Below are the code and all the weights of a small trained network. Each question names an input and a target symbol and asks about switching units off, where a switched-off unit gives its printed mean instead of its output.

import numpy as np


def w(rows, s, z=0):
    codes = np.array(rows[::2]) - 128.0
    scale = np.full(codes.shape[1], s)
    scale[-1] = z or s
    return codes * scale


def softmax(a):
    e = np.exp(a - a.max(-1, keepdims=True))
    return e / e.sum(-1, keepdims=True)


def log_softmax(a):
    a = a - a.max(-1, keepdims=True)
    return a - np.log(np.exp(a).sum(-1, keepdims=True))


def net(x, mask):
    ids = ['αβγδεζηθλμξπστψω'.index(c) for c in x.split()]
    T = len(ids)
    res = E[ids] + P[:T]
    u = 0
    for l in range(3):
        r = res
        for j in range(3):
            rows = slice(2 * j, 2 * j + 2)
            q, k, v = (r @ M[l][rows].T for M in (Q, K, V))
            z = softmax(np.where(np.tri(T) > 0, q @ k.T / 2**0.5, -1e9)) @ v
            o = O[l][rows]
            res = res + np.where(mask[u + j], z, o[:, -1]) @ o[:, :-1]
        u += 3
    return log_softmax(res[-1] @ U[:, :-1].T + U[:, -1])


Q, K, V, O = {}, {}, {}, {}
E = w([
[40,194,187],'α',
[240,41,85],'β',
[101,165,87],'γ',
[168,121,134],'δ',
[148,189,147],'ε',
[198,92,132],'ζ',
[142,193,144],'η',
[32,94,94],'θ',
[105,137,198],'λ',
[162,203,141],'μ',
[110,202,75],'ξ',
[108,156,160],'π',
[90,157,83],'σ',
[88,189,77],'τ',
[6,241,153],'ψ',
[191,87,169],'ω',
],0.019)
P = w([
[188,162,251],'0',
[128,121,104],'1',
[124,110,103],'2',
[120,112,103],'3',
[117,108,102],'4',
[118,108,101],'5',
[116,113,100],'6',
[112,114,101],'7',
[105,117,99],'8',
[110,115,98],'9',
[104,124,98],'10',
[107,124,96],'11',
[103,120,96],'12',
],0.012)
Q[0] = w([
[188,111,190],'0.h1',
[149,81,126],'0.h1',
[74,33,61],'0.h2',
[166,105,187],'0.h2',
[95,74,7],'0.h3',
[124,158,84],'0.h3',
],0.014)
K[0] = w([
[130,88,80],'0.h1',
[198,163,23],'0.h1',
[255,156,171],'0.h2',
[221,161,166],'0.h2',
[184,146,210],'0.h3',
[123,123,183],'0.h3',
],0.011)
V[0] = w([
[165,139,112],'0.h1',
[83,85,244],'0.h1',
[88,115,122],'0.h2',
[122,122,85],'0.h2',
[107,140,157],'0.h3',
[70,118,123],'0.h3',
],0.011)
O[0] = w([
[225,156,158,106],'0.h1',
[62,74,200,253],'0.h1',
[83,41,151,130],'0.h2',
[26,81,177,103],'0.h2',
[168,93,254,168],'0.h3',
[3,176,176,103],'0.h3',
],0.0045,0.0039)
Q[1] = w([
[189,220,213],'1.h1',
[136,130,168],'1.h1',
[51,151,132],'1.h2',
[90,106,7],'1.h2',
[171,111,162],'1.h3',
[103,207,64],'1.h3',
],0.012)
K[1] = w([
[71,62,43],'1.h1',
[58,67,160],'1.h1',
[105,83,152],'1.h2',
[150,4,179],'1.h2',
[165,127,187],'1.h3',
[147,164,125],'1.h3',
],0.012)
V[1] = w([
[198,216,211],'1.h1',
[139,252,179],'1.h1',
[105,220,175],'1.h2',
[214,158,219],'1.h2',
[254,145,160],'1.h3',
[160,136,59],'1.h3',
],0.0081)
O[1] = w([
[181,184,168,254],'1.h1',
[119,255,150,205],'1.h1',
[85,34,128,145],'1.h2',
[192,122,124,183],'1.h2',
[57,123,141,82],'1.h3',
[122,106,72,96],'1.h3',
],0.0081,0.006)
Q[2] = w([
[108,137,50],'2.h1',
[119,170,88],'2.h1',
[115,109,51],'2.h2',
[123,95,184],'2.h2',
[144,22,160],'2.h3',
[10,108,55],'2.h3',
],0.012)
K[2] = w([
[175,53,174],'2.h1',
[37,164,184],'2.h1',
[119,1,96],'2.h2',
[113,172,93],'2.h2',
[190,118,45],'2.h3',
[35,93,146],'2.h3',
],0.0086)
V[2] = w([
[128,109,7],'2.h1',
[160,97,196],'2.h1',
[126,52,98],'2.h2',
[237,132,55],'2.h2',
[123,57,131],'2.h3',
[163,74,231],'2.h3',
],0.011)
O[2] = w([
[173,170,248,11],'2.h1',
[82,213,67,170],'2.h1',
[83,94,51,20],'2.h2',
[162,106,137,117],'2.h2',
[149,80,68,69],'2.h3',
[115,2,165,242],'2.h3',
],0.0059,0.012)
U = w([
[49,91,189,2],'α',
[219,131,33,129],'β',
[127,144,81,106],'γ',
[152,111,101,208],'δ',
[135,112,151,54],'ε',
[191,88,96,234],'ζ',
[138,117,149,55],'η',
[66,74,23,253],'θ',
[95,39,209,103],'λ',
[161,124,184,81],'μ',
[137,169,88,79],'ξ',
[106,100,149,179],'π',
[122,141,73,147],'σ',
[117,166,69,215],'τ',
[37,158,119,4],'ψ',
[192,1,164,166],'ω',
],0.0086,0.0047)

Each question gives the input, a string of symbols that net reads in full, and the target symbol t.
The units are the heads (2 rows each of Q, K, V and O). Each row of codes is followed by its name. A weight is (code - 128) times the scale printed after its matrix; where a second scale follows, it is the last column's (O and U).
mask holds one flag per head, layer by layer. A switched-off head (its flag False) gives its mean, the last column of its rows in O, instead of its output. The means were averaged over made-up inputs and are rounded, as every weight is.
A unit's drop is (log p(t) with every unit on - log p(t) with that unit switched off) / (log p(t) with every unit on - log p(t) with every unit switched off).
The circuit of an input: a set's keep is (log p(t) with only the set's units on - log p(t) with every unit switched off) / (log p(t) with every unit on - log p(t) with every unit switched off). Starting from all 9 units, units are removed one at a time, each time the one whose removal leaves the highest keep (on an exact tie, the one counted first), for as long as the keep stays at least 0.8.
circuit, biggest first: the units of the circuit, biggest drop first
most important unit: the unit with the biggest drop
heads that matter: for each layer, one digit per head in row order, 1 if its drop is at least 0.15 and else 0, layers parted by /
drop when u is switched off: that unit's drop, to one decimal
input ζ μ θ π ω θ β, target β: circuit, biggest first	(0.h1 1.h2)
input ψ μ ζ μ θ, target ψ: most important unit	1.h1
input μ τ θ ε μ ω β θ ζ θ μ, target θ: heads that matter	000 / 101 / 010
input θ θ μ γ, target θ: circuit, biggest first	(2.h2 1.h1 0.h2)
input ω θ δ θ μ τ τ ξ, target ω: heads that matter	010 / 110 / 001
input λ ω λ θ ω θ θ λ, target θ: heads that matter	100 / 110 / 101
input μ θ θ θ, target μ: circuit, biggest first	(1.h1 2.h2)
input λ θ θ α σ, target λ: circuit, biggest first	(2.h3 1.h1 0.h1 0.h3)
input θ β θ θ τ, target θ: circuit, biggest first	(2.h2 1.h1)
input λ τ μ θ, target λ: heads that matter	111 / 100 / 001
input η μ θ η, target θ: heads that matter	000 / 111 / 100
input α ζ θ ω λ ξ λ ω π λ θ, target α: circuit, biggest first	(1.h1 2.h3 0.h1 0.h3)
input ω ξ θ θ ζ ω θ ψ γ, target ω: heads that matter	000 / 110 / 001
input λ σ τ θ θ μ ω ω ζ μ ψ γ, target λ: circuit, biggest first	(2.h3 1.h1 1.h3 0.h1)
input ω θ θ ω ξ ζ ξ, target ω: circuit, biggest first	(2.h3 1.h1 1.h2 0.h3)
input α θ ζ θ μ θ, target α: circuit, biggest first	(2.h3 1.h1 0.h1 0.h3)
input μ θ λ θ ζ ξ γ δ ω ω ξ, target μ: circuit, biggest first	(0.h2 1.h1 2.h2)
input μ θ α ξ, target μ: circuit, biggest first	(1.h1 2.h2 0.h2)
input λ μ θ ω ζ θ θ θ ξ, target λ: most important unit	2.h3
input ω θ μ ω θ β ω τ θ τ θ ζ θ, target ω: heads that matter	110 / 110 / 001
input μ ω ω μ θ τ θ π θ τ δ ξ σ, target μ: drop when 2.h2 is switched off	0.3
input μ ω θ ε, target θ: drop when 1.h2 is switched off	0.1
input ω ψ α ξ μ ψ ω ξ θ ω σ, target ω: drop when 0.h2 is switched off	0.3
input θ θ τ θ ω ζ τ, target θ: drop when 2.h1 is switched off	-0.1
